Below are the code and all the weights of a small trained network. Each question names an input and a class and asks about switching units off, where a switched-off unit gives its printed mean instead of its output.

import numpy as np


def w(rows, s, z=0):
    codes = np.array(rows[::2]) - 128.0
    scale = np.full(codes.shape[1], s)
    scale[-1] = z or s
    return codes * scale


def f(y):
    return y / 2 * (1 + np.tanh(0.7978845608 * (y + 0.044715 * y**3)))


def log_softmax(a):
    a = a - a.max(-1, keepdims=True)
    return a - np.log(np.exp(a).sum(-1, keepdims=True))


def net(x, mask):
    res = np.array(x, float).reshape(1, 6) / 4 @ E
    y = f(res @ A[0][:, :-1].T + A[0][:, -1])
    res = res + np.where(mask, y, B[0][:, -1]) @ B[0][:, :-1]
    return log_softmax(res[-1] @ U[:, :-1].T + U[:, -1])


A, B = {}, {}
E = w([
[75,111,53,85,116,39,113,147,63,74,85,201],'x0',
[98,90,214,88,139,206,115,192,47,61,37,99],'x1',
[189,174,150,181,144,58,206,209,87,85,183,72],'x2',
[54,120,83,110,153,71,73,142,169,197,100,123],'x3',
[66,254,81,140,63,119,148,110,167,75,124,153],'x4',
[194,102,222,93,103,116,194,152,209,121,59,166],'x5',
],0.0099)
A[0] = w([
[101,85,101,144,189,43,84,127,140,236,84,76,131],'N1',
[74,200,55,184,87,122,87,65,180,181,191,148,132],'N2',
[82,50,118,75,131,93,46,93,130,209,77,148,156],'N3',
[178,91,195,81,133,177,78,96,104,143,45,222,156],'N4',
[110,112,73,127,62,89,166,115,115,83,139,160,253],'N5',
[134,159,154,75,98,110,108,108,38,30,38,153,215],'N6',
[194,170,134,143,50,128,164,131,254,196,147,158,148],'N7',
[216,97,129,184,183,119,123,172,105,155,154,43,99],'N8',
[125,91,219,60,78,208,72,89,100,179,34,124,170],'N9',
[170,148,130,181,123,102,157,163,36,113,175,109,169],'N10',
[216,97,149,139,157,120,159,137,136,159,244,69,189],'N11',
[147,104,217,145,169,226,100,108,151,124,44,61,151],'N12',
[148,144,169,216,132,108,177,194,74,40,143,94,189],'N13',
[214,126,167,126,150,127,149,161,32,122,172,75,143],'N14',
[255,111,169,172,79,88,141,104,166,146,185,152,191],'N15',
[64,128,61,175,70,74,8,12,169,124,150,216,213],'N16',
[89,181,42,191,59,140,150,146,93,176,147,151,118],'N17',
[123,66,145,90,196,138,79,187,133,173,73,82,238],'N18',
],0.0086,0.0055)
B[0] = w([
[67,107,108,150,121,76,169,190,196,218,134,170,188],'N1',
[117,211,110,94,185,176,54,73,172,192,60,92,232],'N2',
[75,88,71,115,61,91,203,191,142,172,70,178,204],'N3',
[120,38,118,101,80,161,178,75,72,61,128,142,199],'N4',
[144,206,98,82,173,105,154,130,66,117,78,153,183],'N5',
[116,112,139,112,123,85,111,172,35,37,143,136,207],'N6',
[196,199,134,162,100,88,186,59,213,87,29,161,217],'N7',
[182,115,122,182,134,127,65,188,163,199,147,123,185],'N8',
[143,32,187,88,35,232,98,133,125,86,123,198,218],'N9',
[161,115,132,121,172,105,80,144,57,157,194,65,190],'N10',
[168,132,166,177,134,152,139,75,180,222,151,43,212],'N11',
[141,79,255,118,78,213,74,155,220,70,158,181,211],'N12',
[148,195,208,109,134,85,74,166,48,143,185,133,214],'N13',
[157,112,155,177,127,135,118,160,52,162,189,87,197],'N14',
[170,168,121,183,74,113,185,91,140,118,126,86,206],'N15',
[101,134,46,34,209,184,114,63,114,173,46,116,249],'N16',
[143,173,98,89,189,106,62,146,118,140,99,98,181],'N17',
[114,62,116,179,91,126,111,240,191,118,101,157,194],'N18',
],0.0091,0.018)
U = w([
[205,221,175,193,90,56,242,42,227,93,107,138,170],'0',
[52,206,37,79,180,184,51,54,155,176,83,127,216],'1',
[196,115,164,230,153,119,118,130,98,178,213,52,193],'2',
[103,204,157,134,130,40,110,204,13,23,150,131,97],'3',
[100,52,229,153,60,255,89,129,152,44,125,175,6],'4',
[32,83,78,163,95,15,159,193,178,177,87,185,8],'5',
[112,52,47,103,97,141,184,78,37,74,100,190,29],'6',
],0.0085,0.0024)

Each question gives the input, the list of numbers given to net, and the class t.
The units are the neurons (one row each of A and B). Each row of codes is followed by its name. A weight is (code - 128) times the scale printed after its matrix; where a second scale follows, it is the last column's (A, B and U).
mask holds one flag per neuron, in row order. A switched-off neuron (its flag False) gives its mean, the last column of its row in B, instead of its output. The means were averaged over made-up inputs and are rounded, as every weight is.
A unit's drop is (log p(t) with every unit on - log p(t) with that unit switched off) / (log p(t) with every unit on - log p(t) with every unit switched off).
The circuit of an input: a set's keep is (log p(t) with only the set's units on - log p(t) with every unit switched off) / (log p(t) with every unit on - log p(t) with every unit switched off). Starting from the 12 units with the biggest drops (on a tie, the unit counted first), units are removed one at a time, each time the one whose removal leaves the highest keep (on an exact tie, the one counted first), for as long as the keep stays at least 0.8.
units of the circuit, in order: the units of the circuit, biggest drop first
k most important neurons: the k neurons with the biggest drops, biggest first
drop of u: that unit's drop, to one decimal
input [6,8,-2,3,-6,-8], class 5: units of the circuit, in order => [N3]
input [6,-3,-1,-8,-1,-4], class 3: 3 most important neurons => [N2 N6 N11]
input [-2,8,-1,6,-4,-8], class 4: 2 most important neurons => [N9 N12]
input [-6,-8,8,-4,2,-2], class 2: 3 most important neurons => [N10 N14 N8]
input [-4,-5,5,1,-8,7], class 0: 2 most important neurons => [N7 N15]
input [1,5,-1,3,-5,-5], class 4: 2 most important neurons => [N9 N12]
input [-4,2,4,4,6,0], class 0: 4 most important neurons => [N16 N6 N14 N10]
input [-1,-8,-3,-6,7,2], class 1: 2 most important neurons => [N16 N2]
input [4,2,4,1,7,-5], class 3: 4 most important neurons => [N6 N13 N11 N10]
input [5,0,-7,8,-8,6], class 5: 2 most important neurons => [N3 N1]
input [-8,1,-3,7,-8,-2], class 4: 2 most important neurons => [N12 N9]
input [-8,1,-1,7,1,-2], class 5: 3 most important neurons => [N1 N4 N16]
input [-1,0,4,6,-8,-3], class 5: 3 most important neurons => [N1 N18 N3]
input [-8,-7,3,7,-7,3], class 0: units of the circuit, in order => [N7]
input [-1,5,3,-8,-3,1], class 2: 3 most important neurons => [N14 N10 N13]
input [3,3,3,0,-4,-2], class 3: 2 most important neurons => [N11 N6]
input [-8,-8,1,-8,7,-8], class 1: drop of N2 => 0.9
input [-8,2,0,8,-2,-3], class 5: drop of N5 => -0.1
input [-3,-1,-3,-4,4,7], class 0: drop of N7 => 4.5
input [2,-1,1,3,-5,-7], class 5: units of the circuit, in order => [N1]
input [-5,-4,-7,4,-3,6], class 4: drop of N9 => 2.2
